Below is a small trained network, with its code and all its weights. Each question gives an input and a target symbol and asks what happens when units are switched off, that is, made to give their printed mean instead of their output.

import numpy as np


def w(rows, s, z=0):
    codes = np.array(rows[::2]) - 128.0
    scale = np.full(codes.shape[1], s)
    scale[-1] = z or s
    return codes * scale


def norm(h):
    return h / np.sqrt((h * h).mean(-1, keepdims=True) + 1e-5)


def f(y):
    return np.maximum(y, 0)


def softmax(a):
    e = np.exp(a - a.max(-1, keepdims=True))
    return e / e.sum(-1, keepdims=True)


def log_softmax(a):
    a = a - a.max(-1, keepdims=True)
    return a - np.log(np.exp(a).sum(-1, keepdims=True))


def net(x, mask):
    ids = ['αβγδεζηθλξπστφψω'.index(c) for c in x.split()]
    T = len(ids)
    res = E[ids] + P[:T]
    u = 0
    for l in range(2):
        q, k, v = (norm(res) @ M[l].T for M in (Q, K, V))
        z = softmax(np.where(np.tri(T) > 0, q @ k.T / 3**0.5, -1e9)) @ v
        res = res + np.where(mask[u], z, O[l][:, -1]) @ O[l][:, :-1]
        u += 1
        y = f(norm(res) @ A[l][:, :-1].T + A[l][:, -1])
        res = res + np.where(mask[u : u + 16], y, B[l][:, -1]) @ B[l][:, :-1]
        u += 16
    return log_softmax(norm(res)[-1] @ U[:, :-1].T + U[:, -1])


Q, K, V, O, A, B = {}, {}, {}, {}, {}, {}
E = w([
[170,111,198,137,154,110],'α',
[91,94,129,80,150,123],'β',
[89,86,116,111,190,168],'γ',
[164,142,199,119,155,90],'δ',
[156,110,186,118,166,154],'ε',
[107,78,138,92,145,98],'ζ',
[138,227,177,96,198,128],'η',
[131,104,156,105,162,150],'θ',
[159,72,158,127,155,143],'λ',
[134,195,125,127,125,2],'ξ',
[144,43,174,142,164,78],'π',
[135,89,201,13,102,111],'σ',
[6,136,111,30,80,80],'τ',
[78,116,39,201,76,110],'φ',
[192,98,83,152,112,68],'ψ',
[87,131,120,211,52,212],'ω',
],0.0038)
P = w([
[148,82,114,140,223,130],'0',
[83,157,164,89,250,71],'1',
[119,34,194,180,122,83],'2',
[153,102,97,146,179,148],'3',
[82,166,163,79,223,76],'4',
[120,67,177,188,73,92],'5',
[162,112,71,137,143,154],'6',
[80,165,164,73,204,82],'7',
[124,104,163,195,35,106],'8',
[167,125,59,124,106,159],'9',
[78,168,167,83,199,82],'10',
[132,146,143,195,3,127],'11',
[178,147,47,105,66,172],'12',
[75,166,166,90,188,86],'13',
],0.0038)
Q[0] = w([
[99,83,253,98,113,38],'0.h0',
[113,90,127,197,89,133],'0.h0',
[147,175,16,202,118,254],'0.h0',
],0.0077)
K[0] = w([
[175,201,127,69,29,106],'0.h0',
[142,213,146,162,188,80],'0.h0',
[94,78,136,180,253,147],'0.h0',
],0.006)
V[0] = w([
[122,230,125,170,234,6],'0.h0',
[206,125,172,147,205,84],'0.h0',
[184,234,99,177,99,87],'0.h0',
],0.0014)
O[0] = w([
[108,248,151,254,85,138,148],'0.h0',
[78,151,126,160,84,188,202],'0.h0',
[175,187,209,151,201,98,6],'0.h0',
],0.002,0.0011)
A[0] = w([
[116,88,66,122,147,125,25],'0.n0',
[169,102,114,174,103,161,97],'0.n1',
[149,152,65,171,122,82,44],'0.n2',
[112,110,202,145,150,114,54],'0.n3',
[231,171,131,113,155,144,2],'0.n4',
[107,184,113,133,151,233,8],'0.n5',
[82,156,68,124,126,107,51],'0.n6',
[65,155,163,80,106,101,171],'0.n7',
[147,70,118,112,118,138,78],'0.n8',
[126,177,126,79,133,87,35],'0.n9',
[86,109,90,116,164,122,82],'0.n10',
[97,106,117,149,132,253,91],'0.n11',
[151,175,121,138,140,62,156],'0.n12',
[204,134,105,141,160,116,89],'0.n13',
[97,129,107,220,125,142,117],'0.n14',
[69,134,141,140,144,186,163],'0.n15',
],0.0053,0.0029)
B[0] = w([
[64,26,143,129,96,103,145],'0.n0',
[187,161,136,166,144,134,165],'0.n1',
[179,143,85,96,163,84,151],'0.n2',
[77,194,48,117,123,124,178],'0.n3',
[77,191,254,185,137,169,136],'0.n4',
[73,61,165,233,158,225,135],'0.n5',
[79,111,87,47,157,137,146],'0.n6',
[157,170,121,199,167,111,254],'0.n7',
[141,69,79,111,136,144,166],'0.n8',
[141,57,144,170,156,192,160],'0.n9',
[159,158,150,111,97,107,165],'0.n10',
[122,130,95,49,188,196,157],'0.n11',
[102,100,102,54,131,171,187],'0.n12',
[173,169,185,99,143,111,149],'0.n13',
[87,97,161,146,197,110,168],'0.n14',
[132,95,130,135,134,45,168],'0.n15',
],0.0042,0.0032)
Q[1] = w([
[128,96,142,218,52,167],'1.h0',
[126,147,105,119,93,169],'1.h0',
[152,199,111,5,231,49],'1.h0',
],0.012)
K[1] = w([
[121,94,204,90,251,75],'1.h0',
[115,85,118,176,205,84],'1.h0',
[160,166,60,162,2,178],'1.h0',
],0.0065)
V[1] = w([
[221,89,218,73,124,128],'1.h0',
[111,142,203,10,89,79],'1.h0',
[232,128,49,152,139,1],'1.h0',
],0.0032)
O[1] = w([
[217,81,198,119,37,78,183],'1.h0',
[79,123,202,37,46,111,183],'1.h0',
[209,158,2,54,87,69,254],'1.h0',
],0.0032,0.0014)
A[1] = w([
[140,83,105,76,52,103,147],'1.n0',
[143,82,66,89,149,145,51],'1.n1',
[87,165,159,126,126,70,92],'1.n2',
[164,198,116,125,170,138,159],'1.n3',
[153,105,85,121,131,194,87],'1.n4',
[162,91,64,159,89,141,124],'1.n5',
[106,199,188,82,110,130,115],'1.n6',
[126,146,164,233,93,118,64],'1.n7',
[114,180,127,203,145,76,94],'1.n8',
[153,101,127,118,183,115,130],'1.n9',
[192,143,118,195,95,77,91],'1.n10',
[109,89,168,159,1,126,2],'1.n11',
[54,211,106,99,114,113,94],'1.n12',
[63,100,61,162,96,97,122],'1.n13',
[180,132,122,134,154,144,131],'1.n14',
[111,160,111,124,137,99,121],'1.n15',
],0.0065,0.005)
B[1] = w([
[97,160,71,185,113,169,253],'1.n0',
[107,131,183,103,48,60,171],'1.n1',
[187,119,144,170,144,153,186],'1.n2',
[105,113,115,132,41,94,208],'1.n3',
[168,97,74,102,165,72,154],'1.n4',
[119,34,102,198,168,138,176],'1.n5',
[114,74,133,146,184,55,173],'1.n6',
[115,122,178,43,61,191,160],'1.n7',
[153,91,191,82,66,193,167],'1.n8',
[136,181,149,147,98,174,220],'1.n9',
[80,173,232,140,152,168,166],'1.n10',
[16,120,89,255,36,81,179],'1.n11',
[142,38,83,114,111,197,172],'1.n12',
[152,245,155,104,147,125,188],'1.n13',
[116,152,95,122,138,147,162],'1.n14',
[142,125,147,129,106,173,174],'1.n15',
],0.0053,0.0038)
U = w([
[194,154,130,125,157,194,139],'α',
[154,72,132,89,47,171,131],'β',
[185,205,186,153,70,169,101],'γ',
[166,224,88,71,82,55,111],'δ',
[214,157,98,199,124,110,64],'ε',
[119,181,87,170,191,97,201],'ζ',
[47,179,150,161,194,182,175],'η',
[217,101,120,141,140,150,185],'θ',
[59,106,120,208,71,78,150],'λ',
[66,107,111,82,120,109,63],'ξ',
[151,112,164,124,163,2,226],'π',
[73,218,82,57,158,190,108],'σ',
[126,109,105,179,190,177,73],'τ',
[157,99,144,97,140,156,144],'φ',
[159,87,128,200,153,142,3],'ψ',
[56,55,114,72,191,133,98],'ω',
],0.011,0.0031)

Each question gives the input, a string of symbols that net reads in full, and the target symbol t.
The units are the heads (3 rows each of Q, K, V and O) and the neurons (one row each of A and B). Each row of codes is followed by its name. A weight is (code - 128) times the scale printed after its matrix; where a second scale follows, it is the last column's (O, A, B and U).
mask holds one flag per unit, layer by layer, with each layer's heads first. A switched-off unit (its flag False) gives its mean, the last column of its rows in O or B, instead of its output. The means were averaged over made-up inputs and are rounded, as every weight is.
A unit's drop is (log p(t) with every unit on - log p(t) with that unit switched off) / (log p(t) with every unit on - log p(t) with every unit switched off).
The circuit of an input: a set's keep is (log p(t) with only the set's units on - log p(t) with every unit switched off) / (log p(t) with every unit on - log p(t) with every unit switched off). Starting from the 12 units with the biggest drops (on a tie, the unit counted first), units are removed one at a time, each time the one whose removal leaves the highest keep (on an exact tie, the one counted first), for as long as the keep stays at least 0.8.
units of the circuit, in order: the units of the circuit, biggest drop first
most important unit: the unit with the biggest drop
k most important neurons: the k neurons with the biggest drops, biggest first
top k neurons in layer l: the k neurons of layer l with the biggest drops, biggest first
input σ ω γ, target η: most important unit -> 1.n13
input σ λ ε ε λ, target γ: 3 most important neurons -> [1.n9 0.n12 0.n3]
input σ η ζ τ, target σ: units of the circuit, in order -> [1.n13 1.n11]
input ζ σ σ λ φ φ ζ ξ ζ ψ σ ξ σ σ, target π: top 2 neurons in layer 0 -> [0.n7 0.n2]
input ζ ε ξ σ σ ξ π ζ ψ φ ψ λ η, target η: units of the circuit, in order -> [0.n4 1.n6]
input π σ η, target β: 3 most important neurons -> [0.n3 1.n8 1.n12]
input γ θ π ψ λ ξ ω φ β, target γ: 2 most important neurons -> [1.n13 0.n3]
input ζ σ θ ζ σ ζ γ ξ, target β: top 2 neurons in layer 0 -> [0.n7 0.n12]
input ε σ π λ ξ δ τ, target σ: units of the circuit, in order -> [1.n13 1.n3]
input ε σ λ σ σ σ ζ λ ψ α ξ σ ε σ, target π: top 2 neurons in layer 0 -> [0.n14 0.n7]
input θ ψ θ ξ β φ δ, target π: units of the circuit, in order -> [0.n4 1.n6 1.n0 0.n13]
input σ α δ ζ ω τ ε η α σ ξ, target π: units of the circuit, in order -> [1.h0 1.n6 1.n2]
input σ ξ ζ ζ, target λ: 4 most important neurons -> [1.n1 1.n0 0.n0 1.n12]
input λ η σ γ γ φ ε η π ζ φ α η φ, target σ: units of the circuit, in order -> [0.n6 1.n13]
input ζ σ π φ φ ψ λ ψ σ τ ξ γ ψ β, target δ: most important unit -> 1.h0
input τ ζ ψ ξ ψ φ, target γ: units of the circuit, in order -> [1.n13 1.n7]
input ζ η φ ζ γ, target σ: 4 most important neurons -> [1.n5 1.n11 1.n3 1.n8]
input σ ξ θ, target γ: 3 most important neurons -> [0.n3 1.n13 0.n8]
input ω φ ψ α θ τ ζ ξ σ τ λ ψ σ σ, target δ: units of the circuit, in order -> [1.h0 0.n7]
input ω φ τ σ λ ξ σ β, target π: top 2 neurons in layer 0 -> [0.n7 0.n14]
input ζ σ α β ψ σ α, target γ: most important unit -> 0.n1
input σ ζ λ γ, target ω: top 2 neurons in layer 0 -> [0.n11 0.n7]
input ξ ω ζ ζ, target λ: 2 most important neurons -> [1.n1 0.n7]
input σ η λ φ, target ζ: 2 most important neurons -> [1.n13 0.n14]
input τ ε ζ γ γ η γ σ τ σ σ ε, target λ: 4 most important neurons -> [1.n11 0.n7 0.n9 1.n6]
